Below is a small trained network, with its code and all its weights. Each question gives an input and a class and asks what happens when units are switched off, that is, made to give their printed mean instead of their output.

import numpy as np


def w(rows, s, z=0):
    codes = np.array(rows[::2]) - 128.0
    scale = np.full(codes.shape[1], s)
    scale[-1] = z or s
    return codes * scale


def f(y):
    return y / 2 * (1 + np.tanh(0.7978845608 * (y + 0.044715 * y**3)))


def log_softmax(a):
    a = a - a.max(-1, keepdims=True)
    return a - np.log(np.exp(a).sum(-1, keepdims=True))


def net(x, mask):
    res = np.array(x, float).reshape(1, 7) / 4 @ E
    y = f(res @ A[0][:, :-1].T + A[0][:, -1])
    res = res + np.where(mask, y, B[0][:, -1]) @ B[0][:, :-1]
    return log_softmax(res[-1] @ U[:, :-1].T + U[:, -1])


A, B = {}, {}
E = w([
[123,123,129,130,125],'x0',
[169,105,2,162,69],'x1',
[219,97,178,183,86],'x2',
[129,127,128,125,125],'x3',
[57,71,129,217,212],'x4',
[129,129,125,129,130],'x5',
[166,26,122,62,140],'x6',
],0.0083)
A[0] = w([
[157,141,8,119,93,30],'n1',
[114,113,114,185,156,67],'n2',
[112,118,194,102,131,33],'n3',
[121,142,171,131,126,142],'n4',
[134,99,50,168,119,2],'n5',
[96,130,147,117,135,85],'n6',
[74,88,128,166,152,114],'n7',
[121,119,123,154,154,91],'n8',
[154,158,106,90,118,69],'n9',
[162,91,124,66,114,169],'n10',
[138,147,123,102,87,59],'n11',
[104,105,130,165,142,81],'n12',
[136,113,68,151,124,12],'n13',
[114,170,129,193,89,216],'n14',
[124,117,117,155,167,75],'n15',
[123,141,164,107,149,40],'n16',
[142,156,139,81,117,75],'n17',
[157,77,102,86,156,145],'n18',
[167,31,149,80,98,219],'n19',
[129,181,171,168,93,174],'n20',
[138,140,178,119,163,57],'n21',
[136,157,147,93,86,78],'n22',
[186,112,190,150,134,97],'n23',
[152,160,114,91,107,115],'n24',
[96,117,179,102,112,70],'n25',
[50,113,67,85,155,145],'n26',
[157,102,117,92,176,92],'n27',
[90,126,184,104,110,100],'n28',
[88,180,90,88,138,133],'n29',
[143,153,142,88,101,128],'n30',
[159,133,147,183,115,164],'n31',
[76,124,184,114,114,80],'n32',
[168,111,161,162,126,110],'n33',
[101,197,130,146,70,164],'n34',
[109,136,191,88,121,26],'n35',
[183,112,146,189,125,177],'n36',
[134,134,143,118,149,94],'n37',
],0.014,0.0057)
B[0] = w([
[140,176,133,204,92,196],'n1',
[149,90,194,129,100,154],'n2',
[129,193,55,196,81,155],'n3',
[159,153,59,140,130,156],'n4',
[134,173,129,198,76,164],'n5',
[103,196,131,103,80,137],'n6',
[191,93,195,119,101,177],'n7',
[115,99,206,139,114,136],'n8',
[126,71,171,152,82,147],'n9',
[138,122,116,145,183,199],'n10',
[116,69,183,157,72,144],'n11',
[112,70,227,113,98,145],'n12',
[129,150,117,185,76,145],'n13',
[181,124,116,112,191,200],'n14',
[123,91,254,148,81,139],'n15',
[92,169,89,183,23,139],'n16',
[107,99,196,175,105,152],'n17',
[169,145,109,170,169,185],'n18',
[171,145,142,128,197,246],'n19',
[116,109,110,110,186,189],'n20',
[157,146,76,211,97,151],'n21',
[99,98,219,138,109,158],'n22',
[175,129,98,76,93,171],'n23',
[80,79,235,118,129,162],'n24',
[154,134,78,219,90,148],'n25',
[221,162,124,30,98,195],'n26',
[197,113,126,166,145,152],'n27',
[199,158,80,181,92,160],'n28',
[163,149,135,52,124,173],'n29',
[86,80,195,124,137,167],'n30',
[162,114,130,73,129,170],'n31',
[212,121,112,158,97,158],'n32',
[127,170,66,33,54,155],'n33',
[238,114,145,165,228,192],'n34',
[140,132,123,192,93,157],'n35',
[127,210,132,31,106,188],'n36',
[121,134,108,144,113,129],'n37',
],0.0068,0.011)
U = w([
[159,153,94,250,41,77],'0',
[157,116,130,160,132,255],'1',
[146,68,217,172,89,46],'2',
[159,122,117,155,141,235],'3',
[175,159,111,72,81,28],'4',
[187,109,120,195,229,14],'5',
[150,121,119,157,131,212],'6',
[40,93,86,177,132,100],'7',
],0.012,0.0099)

Each question gives the input, the list of numbers given to net, and the class t.
The units are the neurons (one row each of A and B). Each row of codes is followed by its name. A weight is (code - 128) times the scale printed after its matrix; where a second scale follows, it is the last column's (A, B and U).
mask holds one flag per neuron, in row order. A switched-off neuron (its flag False) gives its mean, the last column of its row in B, instead of its output. The means were averaged over made-up inputs and are rounded, as every weight is.
A unit's drop is (log p(t) with every unit on - log p(t) with that unit switched off) / (log p(t) with every unit on - log p(t) with every unit switched off).
The circuit of an input: a set's keep is (log p(t) with only the set's units on - log p(t) with every unit switched off) / (log p(t) with every unit on - log p(t) with every unit switched off). Starting from the 12 units with the biggest drops (on a tie, the unit counted first), units are removed one at a time, each time the one whose removal leaves the highest keep (on an exact tie, the one counted first), for as long as the keep stays at least 0.8.
units of the circuit, in order: the units of the circuit, biggest drop first
top k neurons: the k neurons with the biggest drops, biggest first
drop of u: that unit's drop, to one decimal
input [3,8,-8,0,0,3,0], class 0: top 4 neurons : (n1 n5 n13 n36)
input [-4,6,7,5,5,-5,4], class 4: units of the circuit, in order : (n36 n33)
input [-3,7,6,4,7,5,4], class 0: units of the circuit, in order : (n5)
input [-4,-8,7,-7,8,0,2], class 0: top 2 neurons : (n3 n21)
input [-2,-5,-2,0,1,3,-5], class 0: units of the circuit, in order : (n19 n28)
input [5,-1,1,4,-1,5,-7], class 5: units of the circuit, in order : (n34 n14)
input [3,1,-8,-5,0,3,-6], class 4: top 2 neurons : (n26 n29)
input [2,7,4,-8,4,-4,-8], class 5: top 2 neurons : (n14 n34)
input [4,-6,1,5,-3,-6,8], class 5: units of the circuit, in order : (n19 n10)
input [-3,6,3,-2,-5,5,-8], class 5: top 3 neurons : (n34 n14 n20)
input [-2,6,-6,2,0,3,-7], class 5: top 3 neurons : (n34 n14 n36)
input [-4,-7,3,3,-8,4,-6], class 2: top 4 neurons : (n22 n30 n24 n17)
input [3,-3,-2,3,-4,-5,8], class 5: top 3 neurons : (n19 n10 n18)
input [-3,4,-8,-8,-1,-3,6], class 4: units of the circuit, in order : (n26)
input [-1,3,8,4,-1,0,-5], class 4: units of the circuit, in order : (n36 n33)
input [6,-7,8,-8,1,3,-8], class 4: drop of n36 : 0.4
input [-4,-4,7,-1,-8,1,4], class 2: drop of n17 : 0.3
input [-2,-2,7,7,-8,-5,-6], class 2: drop of n30 : 0.2
